Below are the code and all the weights of a small trained network. Each question names an input and a target symbol and asks about switching units off, where a switched-off unit gives its printed mean instead of its output.

import numpy as np


def w(rows, s, z=0):
    codes = np.array(rows[::2]) - 128.0
    scale = np.full(codes.shape[1], s)
    scale[-1] = z or s
    return codes * scale


def f(y):
    return y / 2 * (1 + np.tanh(0.7978845608 * (y + 0.044715 * y**3)))


def softmax(a):
    e = np.exp(a - a.max(-1, keepdims=True))
    return e / e.sum(-1, keepdims=True)


def log_softmax(a):
    a = a - a.max(-1, keepdims=True)
    return a - np.log(np.exp(a).sum(-1, keepdims=True))


def net(x, mask):
    ids = ['ΔΛΠΩαβεζηθξστφ'.index(c) for c in x.split()]
    T = len(ids)
    res = E[ids] + P[:T]
    u = 0
    for l in range(2):
        q, k, v = (res @ M[l].T for M in (Q, K, V))
        z = softmax(np.where(np.tri(T) > 0, q @ k.T / 3**0.5, -1e9)) @ v
        res = res + np.where(mask[u], z, O[l][:, -1]) @ O[l][:, :-1]
        u += 1
        y = f(res @ A[l][:, :-1].T + A[l][:, -1])
        res = res + np.where(mask[u : u + 8], y, B[l][:, -1]) @ B[l][:, :-1]
        u += 8
    return log_softmax(res[-1] @ U[:, :-1].T + U[:, -1])


Q, K, V, O, A, B = {}, {}, {}, {}, {}, {}
E = w([
[140,52,122,113,105,102,103,170,104,160],'Δ',
[179,134,63,70,112,91,83,7,95,109],'Λ',
[178,80,109,116,234,143,127,93,79,68],'Π',
[58,166,155,190,155,163,232,157,121,107],'Ω',
[177,109,123,96,102,123,117,149,128,164],'α',
[193,167,147,94,103,148,125,115,133,174],'β',
[53,132,190,45,240,104,110,112,110,194],'ε',
[181,134,79,111,113,63,168,153,120,165],'ζ',
[33,148,102,195,155,136,36,160,100,195],'η',
[62,174,128,98,18,149,134,134,135,47],'θ',
[182,158,91,159,143,173,94,208,93,68],'ξ',
[125,80,64,151,144,231,94,96,193,146],'σ',
[139,151,168,172,94,86,56,102,44,75],'τ',
[125,72,186,178,169,99,187,4,83,166],'φ',
],0.012)
P = w([
[154,111,143,109,128,156,167,120,89,153],'0',
[158,133,151,131,129,95,99,150,195,110],'1',
[175,97,167,116,113,103,133,146,159,138],'2',
[182,93,168,106,104,106,140,151,137,146],'3',
[63,203,65,125,166,173,96,107,12,119],'4',
[84,170,111,157,170,120,102,114,145,92],'5',
[74,141,117,154,164,148,122,117,121,107],'6',
[160,107,109,86,96,220,201,125,2,202],'7',
[94,161,112,140,159,177,97,119,111,110],'8',
[106,145,107,144,152,165,120,116,119,113],'9',
[170,56,158,110,85,134,152,143,159,141],'10',
],0.0085)
Q[0] = w([
[47,188,88,174,253,113,86,93,129,133],'0.h0',
[106,101,196,108,67,95,214,169,216,127],'0.h0',
[97,192,67,103,104,154,85,164,72,57],'0.h0',
],0.011)
K[0] = w([
[161,82,231,164,160,36,120,147,254,129],'0.h0',
[104,93,151,56,57,212,208,162,92,183],'0.h0',
[132,218,125,133,79,111,67,153,215,19],'0.h0',
],0.0076)
V[0] = w([
[112,2,137,131,165,76,105,179,101,154],'0.h0',
[99,88,123,132,121,231,30,100,163,110],'0.h0',
[75,160,114,167,206,105,162,116,103,79],'0.h0',
],0.006)
O[0] = w([
[137,92,60,154,144,208,103,29,195,186,249],'0.h0',
[1,126,114,75,195,52,137,116,174,151,45],'0.h0',
[181,185,123,131,97,69,17,77,86,121,255],'0.h0',
],0.0073,0.00047)
A[0] = w([
[139,115,63,23,75,46,101,126,146,169,232],'0.n0',
[137,83,178,2,169,64,143,181,105,191,207],'0.n1',
[173,131,94,139,135,181,129,174,124,69,255],'0.n2',
[116,137,145,102,87,181,218,209,132,89,245],'0.n3',
[186,122,79,105,70,180,128,140,172,216,122],'0.n4',
[126,71,169,188,142,122,153,82,71,108,252],'0.n5',
[168,161,170,107,55,88,87,220,60,75,214],'0.n6',
[156,78,102,104,176,162,130,113,118,74,185],'0.n7',
],0.0083,0.0027)
B[0] = w([
[152,194,89,97,51,120,142,79,151,222,207],'0.n0',
[166,229,165,79,173,92,161,149,164,203,204],'0.n1',
[152,102,89,159,189,140,145,209,85,54,229],'0.n2',
[129,105,147,93,173,90,247,201,162,61,217],'0.n3',
[180,1,107,164,63,121,169,165,126,205,182],'0.n4',
[193,220,177,181,130,114,159,33,170,139,247],'0.n5',
[138,193,167,152,94,84,45,207,68,13,254],'0.n6',
[179,160,39,114,233,103,179,95,175,43,206],'0.n7',
],0.0067,0.0041)
Q[1] = w([
[136,75,169,150,123,105,192,88,208,120],'1.h0',
[82,134,77,91,132,161,136,141,155,69],'1.h0',
[73,221,2,159,189,203,85,64,99,102],'1.h0',
],0.0074)
K[1] = w([
[155,111,135,127,114,146,196,120,110,151],'1.h0',
[129,104,116,100,95,100,148,168,205,101],'1.h0',
[144,106,131,163,130,86,78,133,254,120],'1.h0',
],0.0097)
V[1] = w([
[67,120,253,169,114,172,59,128,113,122],'1.h0',
[105,102,131,174,58,18,130,30,120,68],'1.h0',
[173,164,220,105,109,157,149,9,134,158],'1.h0',
],0.0055)
O[1] = w([
[175,241,122,201,123,249,116,186,179,153,5],'1.h0',
[232,137,119,2,113,226,144,154,100,96,145],'1.h0',
[22,181,136,110,81,206,217,159,23,103,176],'1.h0',
],0.0056,0.0034)
A[1] = w([
[183,169,161,196,73,96,107,72,113,179,149],'1.n0',
[85,158,73,172,32,146,109,152,135,234,160],'1.n1',
[120,58,66,167,155,183,157,63,160,198,187],'1.n2',
[152,67,114,118,167,145,157,68,153,48,54],'1.n3',
[121,120,120,251,107,130,157,216,85,140,252],'1.n4',
[141,88,103,83,1,94,100,105,50,101,145],'1.n5',
[109,120,76,176,134,128,94,238,130,27,51],'1.n6',
[131,193,204,118,110,83,154,144,103,84,182],'1.n7',
],0.0073,0.0041)
B[1] = w([
[168,154,152,168,124,117,104,66,200,98,193],'1.n0',
[63,196,131,156,113,254,103,58,152,157,166],'1.n1',
[114,110,58,111,101,179,157,148,214,82,194],'1.n2',
[100,211,96,135,164,126,96,187,122,112,187],'1.n3',
[90,69,179,197,170,140,115,166,58,158,228],'1.n4',
[109,78,94,96,89,149,51,87,54,68,202],'1.n5',
[145,53,186,70,144,166,132,39,168,142,238],'1.n6',
[69,149,129,126,134,99,124,185,173,84,255],'1.n7',
],0.0083,0.0074)
U = w([
[146,67,127,108,124,112,207,125,132,169,198],'Δ',
[143,98,94,43,86,124,79,31,122,129,175],'Λ',
[186,215,76,109,194,90,126,202,135,94,113],'Π',
[57,144,163,217,145,87,187,203,110,132,203],'Ω',
[189,128,136,169,124,81,97,111,172,167,156],'α',
[205,166,140,107,106,211,132,209,148,150,97],'β',
[67,155,185,2,191,122,141,90,150,224,172],'ε',
[114,119,112,107,93,192,124,164,65,111,12],'ζ',
[27,116,140,213,130,170,64,126,132,170,118],'η',
[46,126,140,27,82,107,125,175,140,78,57],'θ',
[200,20,161,146,168,140,118,105,64,127,209],'ξ',
[125,59,55,101,100,204,160,155,204,112,90],'σ',
[139,174,146,223,76,104,40,147,100,64,3],'τ',
[141,164,176,160,100,175,203,48,202,109,125],'φ',
],0.0064,0.0022)

Each question gives the input, a string of symbols that net reads in full, and the target symbol t.
The units are the heads (3 rows each of Q, K, V and O) and the neurons (one row each of A and B). Each row of codes is followed by its name. A weight is (code - 128) times the scale printed after its matrix; where a second scale follows, it is the last column's (O, A, B and U).
mask holds one flag per unit, layer by layer, with each layer's heads first. A switched-off unit (its flag False) gives its mean, the last column of its rows in O or B, instead of its output. The means were averaged over made-up inputs and are rounded, as every weight is.
A unit's drop is (log p(t) with every unit on - log p(t) with that unit switched off) / (log p(t) with every unit on - log p(t) with every unit switched off).
The circuit of an input: a set's keep is (log p(t) with only the set's units on - log p(t) with every unit switched off) / (log p(t) with every unit on - log p(t) with every unit switched off). Starting from the 12 units with the biggest drops (on a tie, the unit counted first), units are removed one at a time, each time the one whose removal leaves the highest keep (on an exact tie, the one counted first), for as long as the keep stays at least 0.8.
circuit, biggest first: the units of the circuit, biggest drop first
most important unit: the unit with the biggest drop
top k neurons: the k neurons with the biggest drops, biggest first
k most important neurons of layer l: the k neurons of layer l with the biggest drops, biggest first
input θ α ζ β, target Π: circuit, biggest first -> 0.h0, 0.n1, 0.n6, 1.n6
input η η ζ Π η φ Ω φ Π ξ, target ξ: top neuron -> 1.n6
input β θ φ Δ ε τ Δ ζ, target η: 2 most important neurons of layer 0 -> 0.n4, 0.n0
input α Π φ β Λ Π Ω α, target θ: 2 most important neurons of layer 1 -> 1.n7, 1.n5
input θ Δ Δ ζ φ Δ, target σ: 2 most important neurons of layer 1 -> 1.n2, 1.n4
input φ Π ζ, target ζ: 2 most important neurons of layer 0 -> 0.n5, 0.n4
input Π Ω ε Δ Δ τ β Π τ θ α, target Λ: top 4 neurons -> 1.n5, 0.n7, 0.n0, 0.n4
input σ α τ σ Π ξ ξ Δ α ε ζ, target σ: circuit, biggest first -> 0.h0, 1.n2, 0.n4
input σ Δ σ α ζ, target σ: circuit, biggest first -> 0.h0, 1.n2, 0.n6
input Ω η Δ Π ξ β α η, target η: circuit, biggest first -> 1.n1, 0.n7, 1.n4
input Π η η, target η: circuit, biggest first -> 1.n1, 0.n7, 0.n3, 1.h0
input Π θ η Ω Π Π Δ ζ, target Λ: 2 most important neurons of layer 0 -> 0.n0, 0.n7
input Π ε Π ζ β ζ σ ζ, target Ω: circuit, biggest first -> 0.h0, 1.n6, 1.n4, 1.h0
input ε ζ ζ, target η: most important unit -> 1.h0
input ζ Λ ε Π ε ζ θ, target θ: top 2 neurons -> 1.n7, 1.n6
input β Π ζ Λ β β θ ζ, target Ω: 3 most important neurons of layer 1 -> 1.n4, 1.n6, 1.n7
input Π Ω β, target Λ: top 2 neurons -> 1.n5, 0.n7
input ε ξ α, target η: top 2 neurons -> 1.n1, 0.n4
input τ η Ω, target Ω: 2 most important neurons of layer 1 -> 1.n4, 1.n7
input β φ Π φ ζ, target ζ: most important neuron of layer 1 -> 1.n6
input Δ Ω σ Π η ξ τ β, target φ: top 3 neurons -> 1.n1, 1.n0, 0.n0
input ζ Λ Π Λ Π Π Π θ Λ τ β, target Π: top 3 neurons -> 0.n1, 0.n6, 1.n6
input θ Π Π φ Ω α, target Λ: 2 most important neurons of layer 0 -> 0.n3, 0.n7
input ξ ζ σ Π τ ε τ β, target β: top 2 neurons -> 0.n1, 0.n6
input φ ζ θ β, target ζ: top 3 neurons -> 0.n5, 0.n4, 1.n5
input ε ζ σ θ Λ ζ θ η Ω τ, target τ: 3 most important neurons of layer 0 -> 0.n5, 0.n6, 0.n3
